arr =
 0.029   0.052   0.047  -0.020  -0.083  -0.112   0.092
-0.116  -0.238   0.091   0.091   0.032   0.026   0.090
 0.074   0.018   0.011  -0.082   0.174  -0.026  -0.021
 0.080   0.071   0.036  -0.110  -0.016  -0.081   0.073
-0.205  -0.264   0.064   0.147   0.017   0.119  -0.003
-0.172   0.018  -0.018   0.212  -0.098  -0.037   0.013
-0.139  -0.159   0.043   0.107   0.053  -0.003   0.020
 0.069   0.082   0.047  -0.077  -0.145  -0.102   0.077
 0.033   0.000  -0.165   0.000   0.094   0.218  -0.148
 0.114  -0.015   0.098  -0.101  -0.065  -0.047   0.094
 0.106   0.101  -0.074  -0.125   0.186   0.041  -0.140
-0.097  -0.098   0.079   0.127  -0.097  -0.075   0.107
-0.160  -0.149   0.043   0.170  -0.057  -0.015   0.031
Indices start at 1.
(1, 1) -> 0.029
(7, 7) -> 0.020
(8, 1) -> 0.069
(11, 7) -> -0.140
(8, 5) -> -0.145
(4, 7) -> 0.073
(7, 6) -> -0.003
(3, 2) -> 0.018
(3, 4) -> -0.082
(13, 6) -> -0.015
(2, 7) -> 0.090
(11, 6) -> 0.041
(9, 4) -> 0.000
(7, 3) -> 0.043
(1, 4) -> -0.020
(13, 3) -> 0.043
(12, 5) -> -0.097
(7, 4) -> 0.107
(4, 5) -> -0.016
(2, 2) -> -0.238
(11, 4) -> -0.125
(12, 7) -> 0.107
(3, 7) -> -0.021
(8, 7) -> 0.077
(1, 2) -> 0.052
(3, 3) -> 0.011
(8, 2) -> 0.082
(4, 6) -> -0.081
(12, 3) -> 0.079
(6, 7) -> 0.013
(12, 6) -> -0.075
(9, 5) -> 0.094
(11, 3) -> -0.074
(11, 1) -> 0.106

W = ((-2.670, 15.936, 1.865, 17.174, -0.015, -6.505, -8.555, -2.408, 12.730, -14.115, -2.410, -10.929), (-7.957, 14.915, -5.589, 5.490, -4.198, -6.139, -5.519, 16.146, 4.101, 0.467, -0.348, -21.205), (10.626, -10.701, -6.630, -12.652, 6.229, 17.868, 8.120, 6.795, -4.536, 14.360, -6.938, -2.120), (-8.120, -4.810, 9.712, -3.405, -6.915, 10.380, -0.623, -8.874, -10.008, 2.924, 8.307, 24.051), (-0.813, 11.394, 10.538, 14.029, -4.111, -16.214, 0.791, 1.274, 11.414, -14.805, 8.451, -7.266), (4.088, -9.841, 17.307, -6.026, -8.061, 9.800, 12.738, -0.737, -6.408, 3.497, 10.153, 17.862), (5.677, -8.375, -0.112, -14.575, -6.498, 6.372, 12.643, 4.471, -15.276, 15.119, 3.374, 12.009), (-4.151, 8.976, 3.034, 14.864, -3.285, -3.705, -8.063, -10.357, -1.591, -14.621, 3.122, -18.891), (9.872, -5.342, 3.815, -12.893, -2.579, 11.295, 15.719, 14.558, 4.251, 10.698, 0.291, 15.357))
Rows and columns are counted from 1.
(1, 1) -> -2.670
(8, 11) -> 3.122
(7, 10) -> 15.119
(7, 9) -> -15.276
(5, 11) -> 8.451
(2, 11) -> -0.348
(6, 3) -> 17.307
(6, 6) -> 9.800
(1, 8) -> -2.408
(9, 7) -> 15.719
(7, 11) -> 3.374
(3, 9) -> -4.536
(8, 10) -> -14.621
(6, 9) -> -6.408
(5, 6) -> -16.214
(7, 6) -> 6.372
(8, 6) -> -3.705
(1, 2) -> 15.936
(3, 8) -> 6.795
(6, 8) -> -0.737
(2, 8) -> 16.146
(1, 9) -> 12.730
(9, 8) -> 14.558
(4, 6) -> 10.380
(5, 4) -> 14.029
(2, 12) -> -21.205
(6, 10) -> 3.497
(3, 6) -> 17.868
(4, 9) -> -10.008
(4, 5) -> -6.915
(5, 7) -> 0.791

B =
[[ -9.48  15.61  24.60  11.66   5.44 -14.58  12.66   4.34   6.72]
 [ -9.55  10.72  19.59  15.08   7.04  -8.53  12.39  -3.43   2.28]
 [ 20.16 -10.12 -12.47   3.03   4.10  18.31 -16.06   9.47   2.51]
 [  3.95   2.44   6.66   4.93   9.71  -1.90  10.48  -2.49   1.67]
 [ -5.33  10.91  18.21  11.74   3.45  -8.20  12.93   3.82   3.45]
 [  7.39   4.47   4.73   8.59  -2.58   3.93  -1.78  16.69   3.30]
 [  8.27   5.08   2.92   4.59   1.12   4.83  -5.84  14.84   6.33]
 [ 16.14  -1.01  -3.39  -3.26   3.97   4.90   0.10  12.35   5.15]
 [ 12.58  -2.16  -3.47   9.19  -3.83  12.04  -2.16  14.10  -1.35]
 [  4.78   3.43   5.42   4.39   5.71   1.17   9.04   2.47   2.55]
 [ 18.31  -5.60  -7.49   2.69  -0.74  11.26  -2.15  13.96  -0.07]
 [ -5.36   5.43  16.45  18.42   4.94  -9.63  22.42  -5.24  -7.77]
 [ 14.89  -2.33  -3.51  -2.31   4.44   5.66   4.98   8.47   2.98]
 [  6.80  -1.98  -0.93  16.38  -2.70  14.00  -5.68   8.76  -2.56]
 [ -5.53  16.01  16.01  -0.17  14.66  -6.55  -4.07   1.68  16.78]
 [ -7.78  15.72  15.19  -0.61  18.49  -3.90 -11.25  -2.01  20.08]]
Indices start at 1.
(1, 1) = -9.48
(5, 4) = 11.74
(5, 6) = -8.20
(6, 9) = 3.30
(10, 7) = 9.04
(15, 1) = -5.53
(9, 1) = 12.58
(3, 7) = -16.06
(16, 8) = -2.01
(4, 9) = 1.67
(4, 7) = 10.48
(1, 2) = 15.61
(14, 3) = -0.93
(2, 8) = -3.43
(10, 2) = 3.43
(16, 4) = -0.61
(3, 8) = 9.47
(9, 7) = -2.16
(2, 5) = 7.04
(7, 9) = 6.33
(6, 1) = 7.39
(14, 1) = 6.80
(3, 2) = -10.12
(3, 4) = 3.03
(14, 5) = -2.70
(16, 1) = -7.78
(3, 9) = 2.51
(13, 1) = 14.89
(12, 5) = 4.94
(8, 6) = 4.90
(11, 5) = -0.74
(10, 1) = 4.78
(13, 6) = 5.66
(10, 4) = 4.39

a =
  37.206  -169.516   111.325   137.614   168.018    62.662   180.643   -13.151    -3.925
  30.472   190.219  -209.503   107.944    10.966   -19.096     3.633    60.223   -19.091
 104.453   105.199   147.182    96.733   -52.528    58.051   -41.846   100.117   -38.133
Indices start at 1.
(1, 1) => 37.206
(1, 5) => 168.018
(3, 2) => 105.199
(1, 6) => 62.662
(1, 3) => 111.325
(2, 9) => -19.091
(2, 8) => 60.223
(3, 3) => 147.182
(3, 7) => -41.846
(3, 6) => 58.051
(1, 8) => -13.151
(3, 4) => 96.733
(3, 1) => 104.453
(2, 6) => -19.096
(3, 5) => -52.528
(3, 8) => 100.117

A =
6,4,2,5
4,5,2,4
6,4,3,6
5,5,4,5
4,5,7,4
5,5,7,4
2,6,6,4
3,6,4,3
6,4,7,4
6,4,5,6
4,5,7,6
4,5,1,4
5,4,1,5
2,6,5,3
3,5,6,4
6,4,7,6
Rows and columns are counted from 1.
(1, 1) => 6
(3, 3) => 3
(3, 4) => 6
(16, 2) => 4
(14, 2) => 6
(15, 2) => 5
(10, 1) => 6
(1, 2) => 4
(1, 4) => 5
(9, 2) => 4
(7, 2) => 6
(8, 2) => 6
(2, 3) => 2
(13, 1) => 5

data =
-14	-29	-5	-13	6	-19	-36	4	32	-23	-34	50	-34
-13	3	-13	9	19	-10	3	73	-8	-7	-15	5	3
-41	49	15	-43	32	3	9	-45	0	1	-58	47	3
27	0	40	1	7	17	19	-7	49	52	-60	98	4
Indices start at 1.
(1, 1) = -14
(2, 13) = 3
(3, 10) = 1
(1, 7) = -36
(1, 12) = 50
(3, 7) = 9
(1, 5) = 6
(3, 9) = 0
(3, 11) = -58
(2, 3) = -13
(3, 2) = 49
(4, 8) = -7
(4, 2) = 0
(2, 7) = 3
(4, 12) = 98
(4, 11) = -60
